Here is a tiny trained network, its code and every weight. The questions are about switching its units off for an input and a target symbol, where a switched-off unit gives its printed mean instead of its output.

import numpy as np


def w(rows, s, z=0):
    codes = np.array(rows[::2]) - 128.0
    scale = np.full(codes.shape[1], s)
    scale[-1] = z or s
    return codes * scale


def f(y):
    return np.maximum(y, 0)


def softmax(a):
    e = np.exp(a - a.max(-1, keepdims=True))
    return e / e.sum(-1, keepdims=True)


def log_softmax(a):
    a = a - a.max(-1, keepdims=True)
    return a - np.log(np.exp(a).sum(-1, keepdims=True))


def net(x, mask):
    ids = ['ΓΛαβδεηξπστψω'.index(c) for c in x.split()]
    T = len(ids)
    res = E[ids] + P[:T]
    u = 0
    for l in range(2):
        r = res
        for j in range(2):
            rows = slice(3 * j, 3 * j + 3)
            q, k, v = (r @ M[l][rows].T for M in (Q, K, V))
            z = softmax(np.where(np.tri(T) > 0, q @ k.T / 3**0.5, -1e9)) @ v
            o = O[l][rows]
            res = res + np.where(mask[u + j], z, o[:, -1]) @ o[:, :-1]
        u += 2
        y = f(res @ A[l][:, :-1].T + A[l][:, -1])
        res = res + np.where(mask[u : u + 8], y, B[l][:, -1]) @ B[l][:, :-1]
        u += 8
    return log_softmax(res[-1] @ U[:, :-1].T + U[:, -1])


Q, K, V, O, A, B = {}, {}, {}, {}, {}, {}
E = w([
[112,154,4],'Γ',
[110,185,178],'Λ',
[98,235,93],'α',
[174,239,156],'β',
[133,139,84],'δ',
[166,136,33],'ε',
[182,124,158],'η',
[58,117,40],'ξ',
[134,139,103],'π',
[106,87,77],'σ',
[148,124,113],'τ',
[97,220,124],'ψ',
[72,9,119],'ω',
],0.016)
P = w([
[24,202,162],'0',
[253,175,83],'1',
[220,163,86],'2',
[185,160,93],'3',
[180,159,94],'4',
[171,164,82],'5',
[163,170,80],'6',
[185,120,202],'7',
[175,134,163],'8',
[178,113,221],'9',
],0.0072)
Q[0] = w([
[2,145,9],'0.h0',
[136,198,174],'0.h0',
[192,148,152],'0.h0',
[182,80,223],'0.h1',
[74,61,106],'0.h1',
[227,118,78],'0.h1',
],0.0086)
K[0] = w([
[168,131,40],'0.h0',
[178,255,190],'0.h0',
[175,156,218],'0.h0',
[61,61,73],'0.h1',
[133,78,99],'0.h1',
[7,49,70],'0.h1',
],0.0066)
V[0] = w([
[130,113,180],'0.h0',
[183,101,70],'0.h0',
[77,210,230],'0.h0',
[54,94,84],'0.h1',
[159,79,216],'0.h1',
[1,113,138],'0.h1',
],0.012)
O[0] = w([
[34,111,139,68],'0.h0',
[158,93,253,156],'0.h0',
[142,201,45,155],'0.h0',
[176,100,79,98],'0.h1',
[10,185,107,1],'0.h1',
[93,170,44,76],'0.h1',
],0.0069,0.0074)
A[0] = w([
[11,125,113,3],'0.n0',
[89,84,148,52],'0.n1',
[188,147,82,127],'0.n2',
[210,138,98,180],'0.n3',
[57,248,178,110],'0.n4',
[188,159,143,170],'0.n5',
[251,87,67,246],'0.n6',
[89,252,80,222],'0.n7',
],0.011,0.0038)
B[0] = w([
[75,172,153,130],'0.n0',
[18,84,133,136],'0.n1',
[135,75,132,194],'0.n2',
[165,91,182,218],'0.n3',
[254,126,151,167],'0.n4',
[181,141,167,203],'0.n5',
[36,145,89,254],'0.n6',
[80,138,233,205],'0.n7',
],0.0077,0.018)
Q[1] = w([
[185,155,87],'1.h0',
[17,51,179],'1.h0',
[185,166,118],'1.h0',
[38,95,128],'1.h1',
[197,95,1],'1.h1',
[168,71,99],'1.h1',
],0.012)
K[1] = w([
[164,145,174],'1.h0',
[150,128,254],'1.h0',
[118,179,98],'1.h0',
[131,32,150],'1.h1',
[237,18,117],'1.h1',
[159,104,156],'1.h1',
],0.0088)
V[1] = w([
[146,52,51],'1.h0',
[178,224,85],'1.h0',
[80,114,144],'1.h0',
[169,120,254],'1.h1',
[204,89,55],'1.h1',
[166,158,99],'1.h1',
],0.011)
O[1] = w([
[142,198,222,75],'1.h0',
[151,189,252,120],'1.h0',
[172,124,171,127],'1.h0',
[88,209,2,250],'1.h1',
[6,218,156,62],'1.h1',
[94,101,65,116],'1.h1',
],0.0062,0.021)
A[1] = w([
[147,154,76,115],'1.n0',
[67,116,119,48],'1.n1',
[57,31,93,92],'1.n2',
[44,68,108,83],'1.n3',
[206,182,199,253],'1.n4',
[10,79,177,77],'1.n5',
[28,105,108,2],'1.n6',
[124,124,132,75],'1.n7',
],0.012,0.0063)
B[1] = w([
[131,89,255,217],'1.n0',
[144,147,132,137],'1.n1',
[104,187,154,207],'1.n2',
[188,186,171,176],'1.n3',
[67,105,90,253],'1.n4',
[57,64,104,159],'1.n5',
[192,121,156,147],'1.n6',
[131,167,171,128],'1.n7',
],0.0097,0.017)
U = w([
[145,122,90,199],'Γ',
[121,168,120,193],'Λ',
[208,107,141,45],'α',
[133,123,119,178],'β',
[132,112,73,207],'δ',
[82,124,122,122],'ε',
[172,115,119,146],'η',
[228,205,221,63],'ξ',
[158,108,74,238],'π',
[58,210,103,130],'σ',
[187,78,192,4],'τ',
[119,108,47,253],'ψ',
[129,143,253,65],'ω',
],0.011,0.0053)

Each question gives the input, a string of symbols that net reads in full, and the target symbol t.
The units are the heads (3 rows each of Q, K, V and O) and the neurons (one row each of A and B). Each row of codes is followed by its name. A weight is (code - 128) times the scale printed after its matrix; where a second scale follows, it is the last column's (O, A, B and U).
mask holds one flag per unit, layer by layer, with each layer's heads first. A switched-off unit (its flag False) gives its mean, the last column of its rows in O or B, instead of its output. The means were averaged over made-up inputs and are rounded, as every weight is.
A unit's drop is (log p(t) with every unit on - log p(t) with that unit switched off) / (log p(t) with every unit on - log p(t) with every unit switched off).
The circuit of an input: a set's keep is (log p(t) with only the set's units on - log p(t) with every unit switched off) / (log p(t) with every unit on - log p(t) with every unit switched off). Starting from the 12 units with the biggest drops (on a tie, the unit counted first), units are removed one at a time, each time the one whose removal leaves the highest keep (on an exact tie, the one counted first), for as long as the keep stays at least 0.8.
units of the circuit, in order: the units of the circuit, biggest drop first
unit that matters most: the unit with the biggest drop
top k neurons: the k neurons with the biggest drops, biggest first
top k neurons in layer l: the k neurons of layer l with the biggest drops, biggest first
heads that matter: for each layer, one digit per head in row order, 1 if its drop is at least 0.15 and else 0, layers parted by /
input Λ τ ω α α, target α: top 2 neurons -> (0.n7 1.n0)
input ξ α ω Γ β Γ Γ ω β ξ, target ω: units of the circuit, in order -> (0.h0)
input Γ ξ σ τ ξ ω Γ α, target σ: units of the circuit, in order -> (0.h1 1.h1 1.h0 1.n0)
input β η Γ δ ξ ε ξ, target ξ: top 3 neurons -> (0.n4 1.n3 1.n4)
input ξ β β β Γ ω Γ α, target ω: units of the circuit, in order -> (1.h1 0.n6 0.h1)
input ξ Γ β ξ, target ω: units of the circuit, in order -> (1.h1 0.h1)
input ω ω ξ Γ ω δ α, target τ: units of the circuit, in order -> (0.h1 1.h1 0.n0 0.h0)
input Γ τ ε Λ, target σ: top 2 neurons in layer 1 -> (1.n4 1.n0)
input β β β ξ Γ ξ ω, target ω: top 3 neurons -> (1.n2 1.n3 1.n5)
input Γ α ξ β α ε ω α, target σ: top 2 neurons -> (1.n4 0.n7)
input Γ α Λ β, target σ: units of the circuit, in order -> (1.n4 1.h0 0.h1 1.h1)
input ξ τ σ π β ξ β β, target ω: top 2 neurons in layer 0 -> (0.n7 0.n6)
input σ α β ξ ε Γ τ ω, target ω: units of the circuit, in order -> (1.n2 0.h0)
input β ψ ω β τ Γ π τ ω σ, target ξ: heads that matter -> 00 / 10
input ξ σ τ β β ψ, target ω: units of the circuit, in order -> (1.h1 0.n6 0.h1)
input Γ ξ Γ β τ β η Λ, target σ: heads that matter -> 01 / 11
input β ξ β ψ, target ξ: top 3 neurons in layer 0 -> (0.n7 0.n4 0.n3)
input β ψ ε δ η Γ α Γ σ, target ξ: heads that matter -> 00 / 11
input ξ α τ ω β Γ α ε β, target ω: heads that matter -> 11 / 11
input ω β ω ε η Λ β δ ψ, target τ: top 2 neurons -> (0.n0 1.n4)
input β τ β ε β ω α, target ξ: unit that matters most -> 1.n0
input β β β ω Λ β π β ψ, target ξ: top 2 neurons in layer 0 -> (0.n7 0.n4)
input β Γ ξ Λ ε Λ, target ξ: top 3 neurons -> (1.n0 0.n7 1.n4)
input ω β β β Γ β ξ, target τ: top neuron -> (0.n0)
input ω α ε Γ β δ β α, target τ: top 2 neurons -> (0.n0 0.n3)
input Γ β β Γ ψ, target σ: top 2 neurons -> (1.n4 0.n7)
